[[133 147 141 118 117 132 127]
 [113 115 135 121 133 130 121]
 [119 130 108 134 111 128 115]
 [132 142 137 120 137 122 130]
 [136 139  99 139 130 122 131]
 [135 128 115 130 135 111 126]
 [119 127 124 126 130 116 109]
 [113 131 107 135 129 135 113]
 [135 129 113 132 124 128 132]]
The largest entry in the first row -> 147
Give the 2nd entry from the end, reading row by row.
A: 128
The fifth entry, reading row by row: 117
The largest entry in the first column is 136
The entry directly above the centre entry: 120
Give the last entry, reading row by row.
A: 132
The 3rd entry from the end, reading row by row is 124
The entry just right of 99 -> 139
The smallest entry in the last column: 109
The top-right entry: 127
Give the 4th entry, reading row by row.
A: 118
Give the entry directly below the largest entry.
A: 115
The entry just left of the smallest entry: 139
Give the first entry in reading order.
A: 133
The bottom-left entry -> 135
Give the entry directly below the smallest entry.
A: 115
Give the 3rd largest entry.
A: 141
Give the smallest entry in the last row.
A: 113
The second smallest entry -> 107
Give the bottom entry of the column that holds the largest entry.
A: 129
